Below are the code and all the weights of a small trained network. Each question names an input and a class and asks about switching units off, where a switched-off unit gives its printed mean instead of its output.

import numpy as np


def w(rows, s, z=0):
    codes = np.array(rows[::2]) - 128.0
    scale = np.full(codes.shape[1], s)
    scale[-1] = z or s
    return codes * scale


def f(y):
    return y / 2 * (1 + np.tanh(0.7978845608 * (y + 0.044715 * y**3)))


def log_softmax(a):
    a = a - a.max(-1, keepdims=True)
    return a - np.log(np.exp(a).sum(-1, keepdims=True))


def net(x, mask):
    res = np.array(x, float).reshape(1, 6) / 4 @ E
    y = f(res @ A[0][:, :-1].T + A[0][:, -1])
    res = res + np.where(mask, y, B[0][:, -1]) @ B[0][:, :-1]
    return log_softmax(res[-1] @ U[:, :-1].T + U[:, -1])


A, B = {}, {}
E = w([
[109,1,111,161,92,172,174],'x0',
[154,102,254,164,120,93,91],'x1',
[59,199,114,3,98,106,84],'x2',
[122,97,106,73,222,40,109],'x3',
[173,156,107,85,139,95,174],'x4',
[156,111,101,134,67,46,202],'x5',
],0.0097)
A[0] = w([
[145,75,153,207,74,99,143,207],'n1',
[104,155,28,173,126,84,159,140],'n2',
[203,180,137,151,106,97,177,253],'n3',
[94,170,86,185,122,202,106,171],'n4',
[119,96,156,74,6,106,159,62],'n5',
[122,133,119,177,210,59,123,108],'n6',
[158,35,113,159,195,157,133,172],'n7',
],0.017,0.0039)
B[0] = w([
[124,9,230,145,132,132,106,239],'n1',
[126,195,92,61,128,113,59,217],'n2',
[135,226,142,168,115,204,137,217],'n3',
[55,108,194,165,98,190,135,213],'n4',
[42,80,15,62,99,155,175,197],'n5',
[157,45,136,65,176,77,122,207],'n6',
[102,135,141,126,203,117,218,248],'n7',
],0.015)
U = w([
[114,40,167,178,186,119,220,127],'0',
[125,96,20,64,76,104,142,168],'1',
[198,100,121,185,61,105,127,3],'2',
[130,105,101,236,138,96,108,30],'3',
[150,143,219,138,236,91,3,232],'4',
[48,217,91,104,189,172,124,219],'5',
[47,126,173,192,63,213,93,192],'6',
[254,190,141,173,129,124,117,47],'7',
],0.0084,0.0059)

Each question gives the input, the list of numbers given to net, and the class t.
The units are the neurons (one row each of A and B). Each row of codes is followed by its name. A weight is (code - 128) times the scale printed after its matrix; where a second scale follows, it is the last column's (A, B and U).
mask holds one flag per neuron, in row order. A switched-off neuron (its flag False) gives its mean, the last column of its row in B, instead of its output. The means were averaged over made-up inputs and are rounded, as every weight is.
A unit's drop is (log p(t) with every unit on - log p(t) with that unit switched off) / (log p(t) with every unit on - log p(t) with every unit switched off).
The circuit of an input: a set's keep is (log p(t) with only the set's units on - log p(t) with every unit switched off) / (log p(t) with every unit on - log p(t) with every unit switched off). Starting from all 7 units, units are removed one at a time, each time the one whose removal leaves the highest keep (on an exact tie, the one counted first), for as long as the keep stays at least 0.8.
units of the circuit, in order: the units of the circuit, biggest drop first
most important unit: the unit with the biggest drop
top k neurons: the k neurons with the biggest drops, biggest first
drop of u: that unit's drop, to one decimal
input [-6,6,-6,-6,-4,6], class 6: units of the circuit, in order : [n3]
input [-7,-8,-5,-2,8,8], class 5: top 2 neurons : [n2, n3]
input [-7,0,5,0,-5,-4], class 6: units of the circuit, in order : [n7, n2]
input [2,-4,1,-5,-1,6], class 1: top 2 neurons : [n5, n2]
input [5,4,-1,-8,5,6], class 6: top 2 neurons : [n3, n7]
input [-3,2,-1,-2,3,-7], class 6: top 2 neurons : [n6, n7]
input [-7,8,7,-5,-2,1], class 5: top 2 neurons : [n1, n4]
input [7,6,3,-2,7,8], class 1: top 2 neurons : [n5, n4]
input [1,-4,6,7,-6,-1], class 1: top 4 neurons : [n1, n3, n7, n4]
input [0,-8,6,-2,4,4], class 1: top 4 neurons : [n5, n7, n4, n3]
input [-3,1,4,1,-7,-4], class 6: top 2 neurons : [n6, n7]
input [-5,2,-7,-1,2,5], class 4: top 3 neurons : [n1, n5, n3]
input [0,5,3,8,6,5], class 1: units of the circuit, in order : [n1, n7]
input [-3,-8,0,-5,0,-2], class 6: most important unit : n4
input [3,-6,0,2,-6,1], class 5: top 2 neurons : [n1, n2]
input [3,-3,1,8,3,-1], class 4: top 2 neurons : [n5, n6]
input [-4,5,5,7,-7,8], class 1: drop of n1 : 0.1
input [-6,-7,-8,-3,1,-1], class 5: drop of n4 : -0.2
input [6,-5,6,0,-5,1], class 1: drop of n7 : 0.2
input [8,-5,3,5,0,1], class 1: most important unit : n3
